Here is a tiny trained network, its code and every weight. The questions are about switching its units off for an input and a target symbol, where a switched-off unit gives its printed mean instead of its output.

import numpy as np


def w(rows, s, z=0):
    codes = np.array(rows[::2]) - 128.0
    scale = np.full(codes.shape[1], s)
    scale[-1] = z or s
    return codes * scale


def softmax(a):
    e = np.exp(a - a.max(-1, keepdims=True))
    return e / e.sum(-1, keepdims=True)


def log_softmax(a):
    a = a - a.max(-1, keepdims=True)
    return a - np.log(np.exp(a).sum(-1, keepdims=True))


def net(x, mask):
    ids = ['αελπσφψω'.index(c) for c in x.split()]
    T = len(ids)
    res = E[ids] + P[:T]
    u = 0
    for l in range(2):
        r = res
        for j in range(3):
            rows = slice(3 * j, 3 * j + 3)
            q, k, v = (r @ M[l][rows].T for M in (Q, K, V))
            z = softmax(np.where(np.tri(T) > 0, q @ k.T / 3**0.5, -1e9)) @ v
            o = O[l][rows]
            res = res + np.where(mask[u + j], z, o[:, -1]) @ o[:, :-1]
        u += 3
    return log_softmax(res[-1] @ U[:, :-1].T + U[:, -1])


Q, K, V, O = {}, {}, {}, {}
E = w([
[90,36,100,191,116,39,147,175],'α',
[48,118,64,205,130,116,82,64],'ε',
[147,118,245,127,187,87,188,207],'λ',
[140,177,160,110,197,167,40,89],'π',
[106,42,61,194,155,195,155,66],'σ',
[54,9,68,150,179,137,140,182],'φ',
[116,82,177,71,52,205,94,65],'ψ',
[196,181,128,95,129,85,50,147],'ω',
],0.011)
P = w([
[118,80,29,29,242,64,171,1],'0',
[221,23,217,207,26,108,39,65],'1',
[83,70,212,191,90,171,46,141],'2',
[139,103,184,198,71,167,74,124],'3',
[99,102,185,173,83,182,95,198],'4',
[125,115,163,165,88,197,119,166],'5',
[116,127,182,163,65,179,133,183],'6',
[118,160,169,182,87,186,142,158],'7',
],0.0041)
Q[0] = w([
[120,115,126,93,97,193,59,73],'L0H1',
[200,167,230,1,103,172,107,126],'L0H1',
[206,224,153,90,179,58,166,141],'L0H1',
[73,135,99,72,80,148,136,107],'L0H2',
[153,35,228,143,139,121,136,188],'L0H2',
[145,244,62,116,127,84,136,146],'L0H2',
[169,126,99,187,116,98,87,82],'L0H3',
[218,222,167,85,137,80,167,155],'L0H3',
[239,156,138,157,126,118,121,96],'L0H3',
],0.0064)
K[0] = w([
[119,104,97,125,70,181,81,96],'L0H1',
[202,150,230,93,40,196,93,107],'L0H1',
[213,223,184,86,171,62,133,87],'L0H1',
[54,107,119,26,80,177,112,51],'L0H2',
[167,83,209,138,149,137,190,254],'L0H2',
[167,166,94,91,168,105,104,60],'L0H2',
[120,119,55,157,157,107,135,134],'L0H3',
[194,161,203,188,136,63,136,212],'L0H3',
[124,158,98,164,206,66,157,176],'L0H3',
],0.0069)
V[0] = w([
[166,168,162,40,158,166,195,99],'L0H1',
[12,65,44,102,122,123,99,145],'L0H1',
[70,47,179,60,89,211,21,99],'L0H1',
[141,188,96,100,211,41,228,121],'L0H2',
[110,163,60,96,181,168,175,66],'L0H2',
[144,102,132,195,81,82,138,167],'L0H2',
[126,178,20,220,134,140,92,109],'L0H3',
[157,152,143,78,142,21,253,239],'L0H3',
[197,177,141,121,71,158,79,74],'L0H3',
],0.0054)
O[0] = w([
[116,180,135,57,157,235,83,187,101],'L0H1',
[195,50,116,134,119,100,107,61,162],'L0H1',
[166,131,219,136,65,131,114,109,253],'L0H1',
[108,108,80,96,254,128,103,145,56],'L0H2',
[93,94,90,82,137,209,73,131,84],'L0H2',
[122,70,149,174,92,30,141,119,139],'L0H2',
[91,49,93,154,112,119,88,73,86],'L0H3',
[131,145,83,54,201,104,131,176,35],'L0H3',
[69,157,132,160,82,119,150,65,138],'L0H3',
],0.007,0.0065)
Q[1] = w([
[136,154,157,118,183,89,92,108],'L1H1',
[152,103,161,132,77,123,92,67],'L1H1',
[91,109,111,152,134,183,187,167],'L1H1',
[79,51,96,173,132,64,122,97],'L1H2',
[81,107,92,187,199,85,183,179],'L1H2',
[161,7,167,255,116,58,145,84],'L1H2',
[158,232,133,58,138,176,139,165],'L1H3',
[159,215,146,95,114,190,87,123],'L1H3',
[133,223,119,54,100,200,86,177],'L1H3',
],0.0058)
K[1] = w([
[168,113,156,24,78,195,90,85],'L1H1',
[110,100,121,201,99,146,106,109],'L1H1',
[84,146,79,130,210,74,214,230],'L1H1',
[154,65,54,89,183,96,106,113],'L1H2',
[125,148,122,105,253,84,166,152],'L1H2',
[36,85,58,18,155,196,82,96],'L1H2',
[196,113,210,111,44,142,163,108],'L1H3',
[170,203,201,140,69,131,94,130],'L1H3',
[185,147,252,161,12,119,156,103],'L1H3',
],0.006)
V[1] = w([
[83,156,142,83,135,157,190,176],'L1H1',
[110,130,103,167,160,103,147,164],'L1H1',
[167,112,146,97,73,122,84,96],'L1H1',
[129,50,82,130,115,134,123,91],'L1H2',
[128,161,108,104,126,2,216,163],'L1H2',
[44,181,88,148,108,44,67,68],'L1H2',
[168,137,104,93,155,51,144,166],'L1H3',
[125,138,172,185,107,108,187,128],'L1H3',
[76,206,100,34,163,194,114,135],'L1H3',
],0.0073)
O[1] = w([
[124,90,125,128,123,86,129,78,36],'L1H1',
[114,159,98,185,97,124,176,115,64],'L1H1',
[161,102,141,86,181,158,88,168,228],'L1H1',
[120,31,113,6,211,195,111,152,157],'L1H2',
[171,47,148,155,105,99,112,33,2],'L1H2',
[39,63,153,76,110,3,68,96,82],'L1H2',
[230,101,225,130,183,152,109,164,56],'L1H3',
[171,184,116,176,105,77,174,45,164],'L1H3',
[133,67,101,178,92,100,84,203,22],'L1H3',
],0.0061,0.0093)
U = w([
[78,126,62,166,93,94,137,211,73],'α',
[42,89,114,87,130,44,132,93,142],'ε',
[204,101,91,204,117,135,109,143,11],'λ',
[108,96,140,154,116,68,103,146,36],'π',
[207,152,217,30,224,157,46,254,209],'σ',
[183,64,152,101,165,73,132,32,44],'φ',
[121,194,126,176,94,122,229,57,253],'ψ',
[98,93,59,125,155,160,190,186,67],'ω',
],0.0048,0.0029)

Each question gives the input, a string of symbols that net reads in full, and the target symbol t.
The units are the heads (3 rows each of Q, K, V and O). Each row of codes is followed by its name. A weight is (code - 128) times the scale printed after its matrix; where a second scale follows, it is the last column's (O and U).
mask holds one flag per head, layer by layer. A switched-off head (its flag False) gives its mean, the last column of its rows in O, instead of its output. The means were averaged over made-up inputs and are rounded, as every weight is.
A unit's drop is (log p(t) with every unit on - log p(t) with that unit switched off) / (log p(t) with every unit on - log p(t) with every unit switched off).
The circuit of an input: a set's keep is (log p(t) with only the set's units on - log p(t) with every unit switched off) / (log p(t) with every unit on - log p(t) with every unit switched off). Starting from all 6 units, units are removed one at a time, each time the one whose removal leaves the highest keep (on an exact tie, the one counted first), for as long as the keep stays at least 0.8.
circuit, biggest first: the units of the circuit, biggest drop first
most important unit: the unit with the biggest drop
which heads matter: for each layer, one digit per head in row order, 1 if its drop is at least 0.15 and else 0, layers parted by /
drop when u is switched off: that unit's drop, to one decimal
input π α ψ π φ ψ ε, target α: circuit, biggest first -> L0H2; L1H3; L0H1; L1H2
input α π ψ ψ ψ λ λ σ, target φ: circuit, biggest first -> L1H2; L0H1; L1H3; L0H3
input λ ω ψ α ψ φ, target λ: circuit, biggest first -> L1H3; L1H2; L0H3; L0H1
input λ φ ψ ψ ψ φ, target λ: circuit, biggest first -> L1H3; L1H2; L0H1; L0H3
input α ψ ψ α ψ, target ψ: circuit, biggest first -> L1H3; L0H1; L0H2
input φ α φ, target σ: circuit, biggest first -> L1H3; L0H3
input α π α, target φ: which heads matter -> 100 / 011
input λ φ φ ψ σ, target λ: which heads matter -> 111 / 011
input ψ ε ψ ψ ψ α φ, target ψ: most important unit -> L1H3
input π λ ω ψ λ, target ψ: circuit, biggest first -> L0H1; L1H2; L1H1
input ψ ψ α ε λ ψ α, target ψ: which heads matter -> 100 / 001
input φ ψ λ σ, target σ: circuit, biggest first -> L1H3; L0H3; L0H2
input α ψ π α, target φ: circuit, biggest first -> L1H2; L0H1; L1H3
input ε λ ε λ ψ α, target ε: circuit, biggest first -> L1H2; L0H1
input σ ω σ, target ω: circuit, biggest first -> L0H2; L1H2; L1H3; L0H3
input π φ ε α, target α: which heads matter -> 110 / 011
input λ ε ψ, target σ: which heads matter -> 101 / 001
input α ψ λ σ, target φ: circuit, biggest first -> L1H2; L0H1; L1H3
input φ λ α ε α, target σ: which heads matter -> 011 / 011
input π λ ψ ψ ω ω σ, target α: circuit, biggest first -> L1H3; L0H2; L0H1; L1H2
input ε ψ π ε, target ε: drop when L0H1 is switched off -> 0.1
input α λ φ λ φ, target φ: drop when L0H1 is switched off -> 0.4
input λ ω λ α, target λ: drop when L1H3 is switched off -> 1.0
input λ λ ω ε ψ ε, target λ: drop when L0H1 is switched off -> 0.5
